cols: D S N P X Y
[ 99 113 138 102 113  57] = duzem
[ 99 113  96  85 154 138] = bak
[154  96  85  99 113 115] = sirub
col: [138 115] | Y
col: [99 99] | D
q: [154  96] | sirub
col: [96 85] | N
q: [ 99 113  96  85 154] | bak
q: [113  96  85 154 138] | bak
q: [138 102] | duzem

cols: B Z C V H
[ 89 168  98  79 123] : Zom
[107 152 113  93 116] : sekuv
[179  86  69 119 178] : zad
[ 87 133 122 141 181] : san
[ 81 179  85  69 127] : luza
[128 145 134  52  42] : Ramu
[ 85 134 123 133 170] : Gimef
[112 147 107 117 149] : tugof
[112 146 110 108 132] : rebak
[112 151 110  94 114] : dofe
[119 146 111 103 121] : zezof
[ 44 141 124 138 211] : goze
q: [133 170] | Gimef
col: [168 152  86 133 179 145 134] | Z
q: [179  85  69] | luza
q: [141 124 138] | goze
q: [146 110 108] | rebak

cols: M L W U J
[123  98 126 180  95]  ruk
[135 113 144 194  76]  kitan
[144 135 113 101 128]  zif
col: [ 98 113] | L
q: [135 113 144] | kitan

cols: E G R F K Q T A
[ 87 138 133 140 117 136 148 160] -> Mog
[119 116 121 111 122 126 163 116] -> Garud
[139 134 135 125 126 111 123  98] -> Vipe
[146 154 148 153 132 118 117 103] -> Fofis
[113 121 139 124 130 110 132 142] -> buf
[163 150 145 128 181 153 144 155] -> rik
[ 68 159 144 181 192 159 136 173] -> seme
[163 118 145 128 181 153 116 163] -> pib
[124 130 110 154 108 125 104 110] -> Mufip
q: [163 116] | Garud
q: [181 153 144] | rik
q: [146 154] | Fofis
col: [160 116  98 103 142] | A

cols: noki mivur Lipom kos Movi gumu
[153 117  89 107 163 109] = ged
[160 109 181 185  77 196] = loz
[ 89 104 114  65 124  80] = goraf
q: [153 117  89 107] | ged
q: [ 89 107] | ged
q: [163 109] | ged
q: [ 89 107 163 109] | ged

cols: bamo duvop pusa non fetif
[ 76 142 120 144 110]  melar
[111  99 158 180 157]  kur
[155 163 158 107 127]  zevod
[137 126 107 112 136]  Poga
[ 76 142 107 149 138]  kufa
[116 137 137 119  97]  tuk
[ 98  47 101  84 133]  vudog
[ 85 132 145 128 172]  kem
[144 169 107 123 132]  rinu
[ 95 105 120 110 144]  kor
q: [120 110 144] | kor
q: [142 107] | kufa
col: [137  76 116] | bamo
q: [ 76 142 120 144 110] | melar
q: [132 145 128] | kem
q: [ 95 105 120] | kor
col: [ 99 163 126 142 137  47 132] | duvop

cols: Kerob mir kotad duve benak neru
[111  50 184 111 175  92] = Pulur
[140 133 114 118 131 125] = potaz
[109  76 140  54 134 127] = suzip
[155 127  97 134 112 145] = rabe
[127  96 110 130 136 125] = Mepok
[138 119 114 120 120 137] = dibu
[ 76 111 184  50 185  78] = Gozu
col: [ 50 133] | mir
q: [127  97] | rabe
q: [111 184  50] | Gozu

cols: ger Kuput Reb tapet Mes Tubi losu guro
[136 133 134  80 114 119 134 120] = sek
[115 119 117  85 147 146 121 144] = gar
[ 86 147 122 218 116 116 124 118] = toka
[136 133 134  80 114 113 131 115] = ver
q: [ 85 147] | gar
q: [147 146 121 144] | gar

cols: tades Feb Zogo vomut lokab noro
[192 114  64 188  87 131] = sep
[ 60 135  61 103 175 123] = mabos
[173 174 111 137 194 113] = guf
[ 73 160  65  64 184 183] = mugad
[ 84  66  79 104 133 133] = bune
[ 84  66  79 166  91 112] = kat
[131 122 196  54 133 133] = vig
[ 92 105 101 194  61 145] = kare
[172  89 191 154 197 152] = ref
q: [131 122 196  54 133 133] | vig
col: [ 87 175 194] | lokab
col: [192  60 173] | tades
col: [ 66  66 122 105  89] | Feb

cols: rogo mev sukos Pulob Paten Nad gorip mul
[131 146 106 135  76 173 106 125] -> gov
[100  92  80  84  76 173 106 125] -> zedov
[120 153  96 125  96 133 111 156] -> lidi
[115 110 114  99  79  47 112 144] -> Mifu
[115 110 114  99  79  47 164 144] -> poko
[122 101 153 117 133 107 129 125] -> ped
[107 104 177  87 100 135 123 159] -> Kar
[107  50 148 114 132 146 113  91] -> Kino
[100  92  80  84 101 175 120 114] -> niso
q: [132 146] | Kino
col: [122 107] | rogo

cols: fopi Tafu mola sepi ziz nuz Suni Tido boz
[117  85 181  73 142 150  86 172  91]  zin
[166 154 131 155 155 103 153 141 171]  Dofim
[111 116  85 181  96  93 139  85 131]  Zive
[153 103 162  93 125 163  99 168  97]  pon
[162 125 143  72 194 136 117 130 133]  Fuzu
[ 99 149 125 155  60 151  87 154 107]  poges
[104 128 102 198  74 156 157  98 134]  Vodag
[121 127 114 141 117 109 108  87  84]  gugat
[146 136 109 129 144  94 203  80 171]  buta
q: [155 103] | Dofim
q: [149 125 155  60 151  87] | poges
col: [ 85 168 130] | Tido
q: [116  85 181] | Zive

cols: lev mebi fodo dala nez rir Figu tulu Dival
[146 119 100 127 159  84 164  96  92] = git
[139  38 125  72 125  80 121 142 141] = setuf
[115 148 119 146 139 118 162  92 100] = ruli
[116 151 114 149 144 113 170  84  94] = fum
[142 129 125  72 125  89 169  89  86] = gimu
[117 151 112 149 146 114 170  83  92] = ruv
[154 104 100 117 160  82 163 100  91] = Zil
col: [ 83 100] | tulu
q: [139  38 125  72 125  80 121 142 141] | setuf
col: [149 117] | dala
col: [142  92  84  89  83 100] | tulu

cols: Vop ruz dur Kol pigem Mez geka minot
[ 95 143 150 150  77  95 136 129]  zit
[132 128 126 147 100 107  41 130]  zuze
[150 150  95 143 107 100  41 121]  magu
[123 127 159 127 179 115 137 107]  mipi
[ 88 133  63  69 201  99 154 124]  mek
q: [150 150  95 143 107] | magu
col: [150 127 133] | ruz
q: [100 107  41] | zuze
col: [136  41  41 137] | geka
col: [143 127  69] | Kol
q: [ 95 136] | zit
q: [ 95 143 107 100] | magu

cols: govam topif fuvos vasu koma
[ 41 166 153 130  98]  Fonut
[ 50 106  87  41 163]  mem
[ 89 176  64 193 192]  Pade
[ 41 166  50 107  87]  Fel
col: [41 50] | govam
q: [ 50 106  87] | mem
col: [50 89 41] | govam
q: [ 50 106] | mem
q: [ 41 166  50 107  87] | Fel
q: [ 50 107  87] | Fel

cols: nudo zuf vamin pifo
[ 94 198 169 137] = mifaf
[146 187  73  47] = kurun
[182 189  65 203] = muvus
[160 198 169 137] = kupip
[ 56 117 142 211] = nifom
[171 198 169 137] = ler
[105 180 189  65] = Peze
q: [160 198 169 137] | kupip
q: [180 189  65] | Peze
q: [182 189  65] | muvus

cols: budig remu Vozip fufop
[167 206 104 136] = Migup
[123 119 172 132] = fetut
[105  97 178 117] = turef
[128 134 179 129] = bug
[123 181 172 132] = kitug
[128 138 159 123] = foren
[160 186 129 141] = Doni
col: [136 132] | fufop
col: [123 105 128 123] | budig
q: [206 104] | Migup

cols: zod rog feni Nuge lav
[161 121 112 154 123] = neli
[161 121 112  67 115] = nat
[ 56 112  52  59 151] = difa
[112  56  82 146 161] = tabet
q: [ 56 112  52  59] | difa
col: [151 161] | lav
col: [ 56 112] | zod
col: [161 161] | zod
q: [ 56 112] | difa
q: [121 112  67 115] | nat

cols: lenur dinud Vit rovun
[169 102  69  82] -> Livo
[169 173  91 169] -> Taz
[102 169  91 173] -> dum
q: [169 102] | Livo
col: [102 173] | dinud
q: [169  91] | dum
q: [169 173] | Taz
q: [169  91 173] | dum

cols: gil Rafig Mibuv vumu
[ 91 188 104 162]  mozi
[188 105 162 130]  kekar
[171  50 167  82]  tev
[ 90 211  92 134]  neno
[ 90 211  92 181]  Zup
[175  75 175  71]  Piva
[142 180 109 185]  vibi
[123  75 149  77]  kotod
[ 92  91 127  68]  Tumu
[ 76 173  75 141]  nos
q: [188 104 162] | mozi
q: [173  75] | nos
q: [127  68] | Tumu
col: [188 105  50 211 211  75 180  75] | Rafig
q: [188 105] | kekar
col: [171  90  90 175 142] | gil
col: [134 181  71] | vumu

cols: Sutu gepo Dap buk lazis Dud rom gira Tofog
[ 78 129 140  64 186  80  71 149 112] = Lir
[ 97 119 162  84 162  99  98 147 121] = nekem
[106 133 157  82 144 114 114 137 119] = lidoz
[178 170  84 120 147 125  74  82 202] = Bagi
[157  79 144 128 139 126  90  90 188] = vabu
[106 133 157  82 171  95  77 129 140] = sota
q: [157  82 144] | lidoz
q: [ 77 129 140] | sota
q: [ 84 162  99] | nekem
q: [ 74  82 202] | Bagi

cols: Rab sas Zesub Sif Revi tis fisa sibu
[160  70  96 125 168 153  78 141]  lokof
[100 166 129 132 179  70 140 161]  Diba
[145  64 167 129 102 164 157 100]  goru
[174 100 137 127 115 122 135 101]  Rut
[167 145  64 129 124 141  84  98]  lepur
[174 100 137 127 115 122 183 148]  Kisu
[167 145  64 129 124 141  64  98]  Losev
[140 131 159 124 159 172 148 111]  ved
q: [167 145  64 129 124 141  64  98] | Losev
q: [140 131 159 124 159 172 148 111] | ved
col: [129 167 137  64 137  64 159] | Zesub
q: [174 100 137 127 115 122 183 148] | Kisu

cols: Dobeg Zed gide Sufa Remo luf
[101  90 137 127 124 108] -> Kufek
[131  92 105 126 144 128] -> vodu
[141 157 167 118 117 135] -> Felir
[184 127 146 119 122 160] -> Megod
[141 180 128 122 142 128] -> savo
[154 177 101 133 125 153] -> Repe
[110 128 105 126 144 117] -> tizu
[154 101 133 142 147 139] -> muluv
[113 137 151 132 121 122] -> papu
[154 193 145 115 136 145] -> Vap
[124 147 133 135 151 137] -> Mana
col: [177 128 101 137 193 147] | Zed
q: [127 146 119] | Megod
col: [ 92 157 127 180 177 128 101 137 193 147] | Zed
col: [139 122 145 137] | luf
q: [101 133 142 147] | muluv
q: [110 128 105 126 144 117] | tizu

cols: ril bisev Ded Poguz lozip roteg nas
[ 58 134 117 125 140 203  94] : Moru
[ 54 138 123 114 143 204  98] : satu
[ 63 152 160  53 149 190 120] : lofi
[ 63 152 160  53 151 164 144] : Zafut
[ 50 140 130 102 144 201 105] : geku
[ 49 152 160  53 151 164 144] : Kon
[ 52 149 149  70 150 183 128] : tupi
col: [ 98 120 144] | nas
col: [152 140 152] | bisev

cols: teda rizot tira zosa
[113  64 149  63] -> tuz
[109  67 146  62] -> Mufez
[217 128 157 106] -> dunok
[215 125 152  94] -> pusol
[ 95  63 152  91] -> Dad
[ 95  63 152  62] -> gor
q: [125 152] | pusol
col: [128 125] | rizot
col: [157 152] | tira

cols: Fim Nik ginev gid Kavi
[ 52 189  76  65 157] = Butug
[ 72  94 173 160 182] = defo
[ 50 173  92  85 161] = Tek
[ 47 182  84  73 162] = bab
[ 56 191  72  65 153] = dis
[124 111 167 102  78] = Gunu
[ 52 182 161  92  85] = botap
[ 64 197  64  55 149] = Soza
col: [ 94 173 182 191 111] | Nik
col: [161 162 153] | Kavi
q: [167 102] | Gunu
q: [161  92  85] | botap
q: [ 92  85 161] | Tek
col: [161  64] | ginev
col: [173  92  84  72 167 161  64] | ginev

cols: mipe lenet dubeb Mefu Rimog rusim dib dilo vor
[ 63 129 139 104 106 138 109 117 111] : rupes
[123 125 128 133 135 123 134 126 115] : Pano
[127 130 125 116 134 129 125 118 117] : ges
[139 138 121 128 128 131 127 138 142] : piro
[114 118 128 135 123 126 133 115 134] : ren
[ 63 129 139 104 106 138 109 150 160] : vak
[140 137 119 127 122 137 125 141 146] : gemuv
[141 129 140 132 106 156 123 130 109] : bif
[ 79 130 132 110 106 132 115 145 150] : guto
q: [128 133 135 123 134 126 115] | Pano
q: [137 119 127 122 137 125] | gemuv
q: [130 132 110 106 132 115] | guto
col: [117 126 118 138 115 150] | dilo
col: [125 130 138 118 129 137 129 130] | lenet

cols: sogis Namib dazo tebiv lapa teb rek fugu darub fata
[118 117 110  88  70 119 104  70  61 119] : Tamo
[126 129 114  89 119  70 107  52  42 124] : ven
[128 186  70  88 110 125 112 182 191 135] : kul
q: [ 70 119] | Tamo
col: [70 52] | fugu
q: [110  88  70] | Tamo
q: [110 125 112] | kul
col: [114  70] | dazo
col: [126 128] | sogis
q: [ 42 124] | ven

cols: detan fis nalik mevi merit
[ 65 178 164 124 126]  let
[128 173 120 212 125]  Vaki
[135  78  80 135 183]  Mak
[ 51  77 153 133 145]  zatu
[193  80 131 126 145]  rati
[147 182 104 111 126]  mun
q: [128 173 120 212] | Vaki
col: [183 145 145 126] | merit
col: [135  51 193 147] | detan

cols: Ton Latef Bopu gadel
[169  89 127 128]  zozuv
[ 62 192 128 129]  muz
[130 121 127 129]  diru
[195  61 125 129]  Zagan
[132 129 127 129]  gafek
[183  71 127 128]  Soz
[183  71 127 129]  fivi
[ 94 165 128 128]  bavu
[107 145 128 128]  rume
col: [125 127 127] | Bopu
col: [ 89 192 121  61 129  71  71 165] | Latef
col: [ 62 130 195 132 183 183  94 107] | Ton

cols: mido Lum dodum vumib Zuse suran raba
[ 51  69 106 155 126  93 133] : Tiko
[ 92 102 113 138 113 177 166] : tik
[ 89 107 156 144 125 169 130] : kop
[ 86  75 100 132 125 129  57] : gupa
[154  82  93 127 145  74  93] : Vonut
[126  46  88 170 128 160 118] : rurik
[103 124 116 166 100 143  95] : gok
[127  82  93 154  95 165 122] : Fomu
[121 133 117  97 126 110  91] : gif
[130  78 188 173 158 188 140] : bolip
[132 130  63 144 110 138 117] : Vefer
q: [ 89 107] | kop
col: [127 170] | vumib
col: [122  91 140] | raba
col: [ 93 177 169 129  74 160 143] | suran
q: [127  82  93 154] | Fomu
q: [156 144 125 169] | kop
col: [ 51  92  89  86 154 126 103 127 121] | mido

cols: puzes pak Mafa Lopo loti
[104 152 150  92 115] -> nep
[101 159 154 104 116] -> Lupu
[ 99 156 153  91 117] -> Lekof
[ 94 150 152  87 119] -> Tuses
[ 75 173 134  97 126] -> las
[100 141 166  98 117] -> dibo
[120 154 163  89 109] -> Lazon
[ 88 164 162 135 134] -> keki
[ 65 157  96  55  77] -> vina
[ 93 153 152  89 120] -> Mav
[117 154 163  91 110] -> kideg
col: [166 163] | Mafa
q: [150 152] | Tuses
col: [116 117 119] | loti
q: [150 152  87] | Tuses

cols: getul Zurok mesuv Zekeg kodo rifu poza firo tokuv
[148 162 121 172 119 132 153 160  98] : suneg
[123 161 134 158 141  82 124 102 180] : pid
[143 199 121 161 149  86 151 137 191] : zep
[149 129 132 119 132 172 149 170 108] : Zun
[139  87 159 120 133 194 132 148  92] : tipe
[148 162 121 134 138 135 153 160 141] : rolu
col: [161 119 120] | Zekeg
col: [158 161 119 120] | Zekeg
q: [119 132 172] | Zun

